Here is a tiny trained network, its code and every weight. The questions are about switching its units off for an input and a class, where a switched-off unit gives its printed mean instead of its output.

import numpy as np


def w(rows, s, z=0):
    codes = np.array(rows[::2]) - 128.0
    scale = np.full(codes.shape[1], s)
    scale[-1] = z or s
    return codes * scale


def f(y):
    return np.maximum(y, 0)


def log_softmax(a):
    a = a - a.max(-1, keepdims=True)
    return a - np.log(np.exp(a).sum(-1, keepdims=True))


def net(x, mask):
    res = np.array(x, float).reshape(1, 7) / 4 @ E
    y = f(res @ A[0][:, :-1].T + A[0][:, -1])
    res = res + np.where(mask, y, B[0][:, -1]) @ B[0][:, :-1]
    return log_softmax(res[-1] @ U[:, :-1].T + U[:, -1])


A, B = {}, {}
E = w([
[1,181,105,164,104],'x0',
[125,126,140,121,120],'x1',
[131,130,119,133,133],'x2',
[115,219,183,98,221],'x3',
[126,126,133,125,126],'x4',
[145,104,202,231,147],'x5',
[130,130,121,132,132],'x6',
],0.009)
A[0] = w([
[133,131,152,144,141,97],'neuron 1',
[120,145,136,105,86,167],'neuron 2',
[119,125,106,89,130,183],'neuron 3',
[143,147,135,83,147,153],'neuron 4',
[116,97,133,159,133,105],'neuron 5',
[121,85,111,101,128,156],'neuron 6',
[182,141,169,76,217,121],'neuron 7',
[159,129,160,113,177,109],'neuron 8',
[104,153,133,132,134,90],'neuron 9',
[100,121,114,146,103,122],'neuron 10',
[124,114,138,172,120,127],'neuron 11',
[185,117,117,138,100,145],'neuron 12',
[106,134,133,127,137,106],'neuron 13',
[98,114,111,130,118,114],'neuron 14',
[161,160,105,69,139,180],'neuron 15',
[126,150,109,101,130,197],'neuron 16',
[35,231,162,132,191,2],'neuron 17',
[56,108,92,174,66,134],'neuron 18',
[133,153,137,123,149,149],'neuron 19',
[126,114,158,136,143,133],'neuron 20',
[133,140,118,90,146,164],'neuron 21',
[108,129,117,153,128,113],'neuron 22',
[123,128,111,120,128,156],'neuron 23',
[121,122,110,116,116,163],'neuron 24',
[120,138,77,47,121,242],'neuron 25',
[89,115,106,153,95,126],'neuron 26',
[185,149,166,83,200,121],'neuron 27',
[211,64,109,119,87,226],'neuron 28',
[140,125,130,105,124,85],'neuron 29',
[163,83,121,118,114,190],'neuron 30',
[119,104,139,178,121,111],'neuron 31',
[162,84,112,128,102,195],'neuron 32',
[99,162,141,127,148,69],'neuron 33',
[179,78,123,112,115,198],'neuron 34',
[127,130,132,104,141,108],'neuron 35',
[89,129,77,94,84,210],'neuron 36',
[106,116,131,172,115,94],'neuron 37',
[138,121,134,108,140,170],'neuron 38',
[143,138,158,168,117,156],'neuron 39',
[74,170,133,143,127,74],'neuron 40',
[141,111,207,255,141,144],'neuron 41',
[89,116,109,151,100,122],'neuron 42',
[146,145,123,113,123,148],'neuron 43',
[85,117,106,158,88,124],'neuron 44',
],0.015,0.0039)
B[0] = w([
[148,140,128,141,151,148],'neuron 1',
[145,131,101,129,133,154],'neuron 2',
[108,131,85,110,115,167],'neuron 3',
[74,134,120,121,110,170],'neuron 4',
[127,118,155,120,105,153],'neuron 5',
[134,122,101,127,131,160],'neuron 6',
[87,227,144,150,112,220],'neuron 7',
[129,180,141,138,158,178],'neuron 8',
[140,108,121,118,143,148],'neuron 9',
[140,141,137,138,100,161],'neuron 10',
[123,126,163,107,101,163],'neuron 11',
[136,101,130,122,159,175],'neuron 12',
[136,118,123,122,136,141],'neuron 13',
[149,137,119,137,119,153],'neuron 14',
[46,124,112,116,94,187],'neuron 15',
[112,133,107,95,126,166],'neuron 16',
[142,19,107,99,218,223],'neuron 17',
[172,152,133,150,48,216],'neuron 18',
[100,141,127,131,153,158],'neuron 19',
[148,149,128,133,159,153],'neuron 20',
[84,127,118,111,110,163],'neuron 21',
[129,117,140,126,105,149],'neuron 22',
[132,130,113,131,129,145],'neuron 23',
[142,126,107,132,128,153],'neuron 24',
[83,136,31,78,106,213],'neuron 25',
[152,145,134,137,86,176],'neuron 26',
[89,213,144,152,108,213],'neuron 27',
[142,54,110,103,196,233],'neuron 28',
[108,125,128,132,127,139],'neuron 29',
[126,90,113,118,160,185],'neuron 30',
[126,122,170,108,93,167],'neuron 31',
[137,75,120,120,151,190],'neuron 32',
[132,92,128,129,153,157],'neuron 33',
[122,88,116,108,176,198],'neuron 34',
[113,131,129,119,122,142],'neuron 35',
[174,140,57,153,130,203],'neuron 36',
[124,125,160,126,98,160],'neuron 37',
[95,132,122,133,132,153],'neuron 38',
[146,144,148,144,160,168],'neuron 39',
[152,70,121,113,137,172],'neuron 40',
[169,131,255,193,171,246],'neuron 41',
[148,145,133,137,89,171],'neuron 42',
[103,125,123,129,116,146],'neuron 43',
[143,143,148,138,76,181],'neuron 44',
],0.046,0.013)
U = w([
[102,65,96,54,185,253],'0',
[131,45,254,114,218,95],'1',
[39,222,147,103,110,134],'2',
[121,252,214,209,178,199],'3',
[169,195,78,143,52,63],'4',
[167,146,254,166,51,2],'5',
],0.0068,0.00094)

Each question gives the input, the list of numbers given to net, and the class t.
The units are the neurons (one row each of A and B). Each row of codes is followed by its name. A weight is (code - 128) times the scale printed after its matrix; where a second scale follows, it is the last column's (A, B and U).
mask holds one flag per neuron, in row order. A switched-off neuron (its flag False) gives its mean, the last column of its row in B, instead of its output. The means were averaged over made-up inputs and are rounded, as every weight is.
A unit's drop is (log p(t) with every unit on - log p(t) with that unit switched off) / (log p(t) with every unit on - log p(t) with every unit switched off).
The circuit of an input: a set's keep is (log p(t) with only the set's units on - log p(t) with every unit switched off) / (log p(t) with every unit on - log p(t) with every unit switched off). Starting from the 12 units with the biggest drops (on a tie, the unit counted first), units are removed one at a time, each time the one whose removal leaves the highest keep (on an exact tie, the one counted first), for as long as the keep stays at least 0.8.
units of the circuit, in order: the units of the circuit, biggest drop first
most important unit: the unit with the biggest drop
top k neurons: the k neurons with the biggest drops, biggest first
drop of u: that unit's drop, to one decimal
input [1,4,1,-7,8,4,8], class 5: top 2 neurons => [neuron 17; neuron 18]
input [0,-8,-1,1,-6,6,8], class 3: units of the circuit, in order => [neuron 17]
input [0,2,-6,0,-1,0,-3], class 0: top 2 neurons => [neuron 41; neuron 7]
input [8,7,-1,0,-7,5,2], class 5: top 2 neurons => [neuron 18; neuron 28]
input [-8,-8,-8,1,4,3,2], class 3: top 2 neurons => [neuron 7; neuron 27]
input [7,-5,4,0,-6,-6,-1], class 4: top 2 neurons => [neuron 18; neuron 28]
input [-4,3,2,0,4,0,6], class 0: top 2 neurons => [neuron 41; neuron 28]
input [1,7,8,-7,-3,-8,5], class 4: top 2 neurons => [neuron 17; neuron 18]
input [5,-7,-8,2,1,0,-7], class 0: top 2 neurons => [neuron 41; neuron 17]
input [-1,-7,-7,8,3,1,8], class 3: top 2 neurons => [neuron 25; neuron 7]
input [6,-7,-8,0,-7,8,-3], class 5: top 2 neurons => [neuron 28; neuron 18]
input [1,7,-1,-8,4,6,5], class 5: top 2 neurons => [neuron 18; neuron 17]
input [-3,1,-5,1,-7,-2,-3], class 2: drop of neuron 17 => 0.7
input [1,-7,8,-6,-4,7,-2], class 5: most important unit => neuron 17
input [-6,7,5,-5,-6,0,7], class 0: drop of neuron 41 => 5.2
input [-6,3,-1,5,-2,0,-1], class 2: drop of neuron 41 => 0.5
